Here is a tiny trained network, its code and every weight. The questions are about switching its units off for an input and a class, where a switched-off unit gives its printed mean instead of its output.

import numpy as np


def w(rows, s, z=0):
    codes = np.array(rows[::2]) - 128.0
    scale = np.full(codes.shape[1], s)
    scale[-1] = z or s
    return codes * scale


def norm(h):
    return h / np.sqrt((h * h).mean(-1, keepdims=True) + 1e-5)


def f(y):
    return np.maximum(y, 0)


def log_softmax(a):
    a = a - a.max(-1, keepdims=True)
    return a - np.log(np.exp(a).sum(-1, keepdims=True))


def net(x, mask):
    res = np.array(x, float).reshape(1, 3) / 4 @ E
    u = 0
    for l in range(4):
        y = f(norm(res) @ A[l][:, :-1].T + A[l][:, -1])
        res = res + np.where(mask[u : u + 5], y, B[l][:, -1]) @ B[l][:, :-1]
        u += 5
    return log_softmax(norm(res)[-1] @ U[:, :-1].T + U[:, -1])


A, B = {}, {}
E = w([
[109,19,34],'x0',
[254,52,152],'x1',
[136,233,80],'x2',
],0.0058)
A[0] = w([
[140,69,193,86],'L0N0',
[138,90,37,96],'L0N1',
[140,96,63,174],'L0N2',
[90,122,3,195],'L0N3',
[190,170,50,4],'L0N4',
],0.011,0.0024)
B[0] = w([
[61,248,63,200],'L0N0',
[112,163,174,204],'L0N1',
[225,215,183,202],'L0N2',
[101,23,225,253],'L0N3',
[3,167,134,178],'L0N4',
],0.0058,0.0051)
A[1] = w([
[84,58,205,89],'L1N0',
[17,170,27,178],'L1N1',
[3,135,76,43],'L1N2',
[47,50,94,77],'L1N3',
[177,117,19,2],'L1N4',
],0.0068,0.003)
B[1] = w([
[139,144,137,249],'L1N0',
[9,168,176,252],'L1N1',
[2,126,139,212],'L1N2',
[72,145,107,197],'L1N3',
[243,132,119,129],'L1N4',
],0.008,0.0031)
A[2] = w([
[91,34,132,128],'L2N0',
[98,174,110,141],'L2N1',
[127,109,83,3],'L2N2',
[88,1,151,181],'L2N3',
[100,72,212,177],'L2N4',
],0.0087,0.0043)
B[2] = w([
[157,226,209,186],'L2N0',
[126,115,150,190],'L2N1',
[181,189,165,128],'L2N2',
[137,254,123,234],'L2N3',
[81,155,148,255],'L2N4',
],0.0091,0.0052)
A[3] = w([
[234,101,139,124],'L3N0',
[202,152,47,17],'L3N1',
[254,82,89,251],'L3N2',
[232,22,194,42],'L3N3',
[38,35,198,196],'L3N4',
],0.008,0.003)
B[3] = w([
[16,16,92,188],'L3N0',
[113,227,141,140],'L3N1',
[2,39,189,196],'L3N2',
[84,108,155,156],'L3N3',
[57,209,123,252],'L3N4',
],0.0066,0.0035)
U = w([
[77,223,181,157],'0',
[43,59,180,253],'1',
[168,207,227,172],'2',
[55,104,85,32],'3',
[139,12,2,3],'4',
[208,53,17,3],'5',
],0.0076,0.0044)

Each question gives the input, the list of numbers given to net, and the class t.
The units are the neurons (one row each of A and B). Each row of codes is followed by its name. A weight is (code - 128) times the scale printed after its matrix; where a second scale follows, it is the last column's (A, B and U).
mask holds one flag per neuron, layer by layer. A switched-off neuron (its flag False) gives its mean, the last column of its row in B, instead of its output. The means were averaged over made-up inputs and are rounded, as every weight is.
A unit's drop is (log p(t) with every unit on - log p(t) with that unit switched off) / (log p(t) with every unit on - log p(t) with every unit switched off).
The circuit of an input: a set's keep is (log p(t) with only the set's units on - log p(t) with every unit switched off) / (log p(t) with every unit on - log p(t) with every unit switched off). Starting from the 12 units with the biggest drops (on a tie, the unit counted first), units are removed one at a time, each time the one whose removal leaves the highest keep (on an exact tie, the one counted first), for as long as the keep stays at least 0.8.
units of the circuit, in order: the units of the circuit, biggest drop first
top k neurons: the k neurons with the biggest drops, biggest first
top k neurons in layer l: the k neurons of layer l with the biggest drops, biggest first
drop when u is switched off: that unit's drop, to one decimal
input [8,7,2], class 2: units of the circuit, in order : L2N0
input [7,7,-7], class 0: top 2 neurons : L2N3, L2N0
input [1,5,4], class 1: top 3 neurons in layer 2 : L2N4, L2N3, L2N0
input [-6,8,-2], class 1: top 2 neurons in layer 1 : L1N1, L1N2
input [-6,7,-4], class 1: top 3 neurons in layer 2 : L2N3, L2N0, L2N4
input [-6,6,4], class 1: top 2 neurons : L2N3, L1N1
input [8,-5,-4], class 2: top 4 neurons in layer 0 : L0N3, L0N2, L0N0, L0N4
input [7,-2,4], class 2: top 2 neurons : L0N3, L0N2
input [7,5,-4], class 2: top 2 neurons in layer 2 : L2N3, L2N0
input [-2,5,-1], class 1: drop when L0N3 is switched off : 1.1
input [-4,7,0], class 1: drop when L2N3 is switched off : 0.4
input [5,-3,-3], class 2: drop when L1N4 is switched off : 0.0
input [7,-2,2], class 2: drop when L0N3 is switched off : 0.6
input [6,-5,0], class 2: top neuron in layer 1 : L1N1
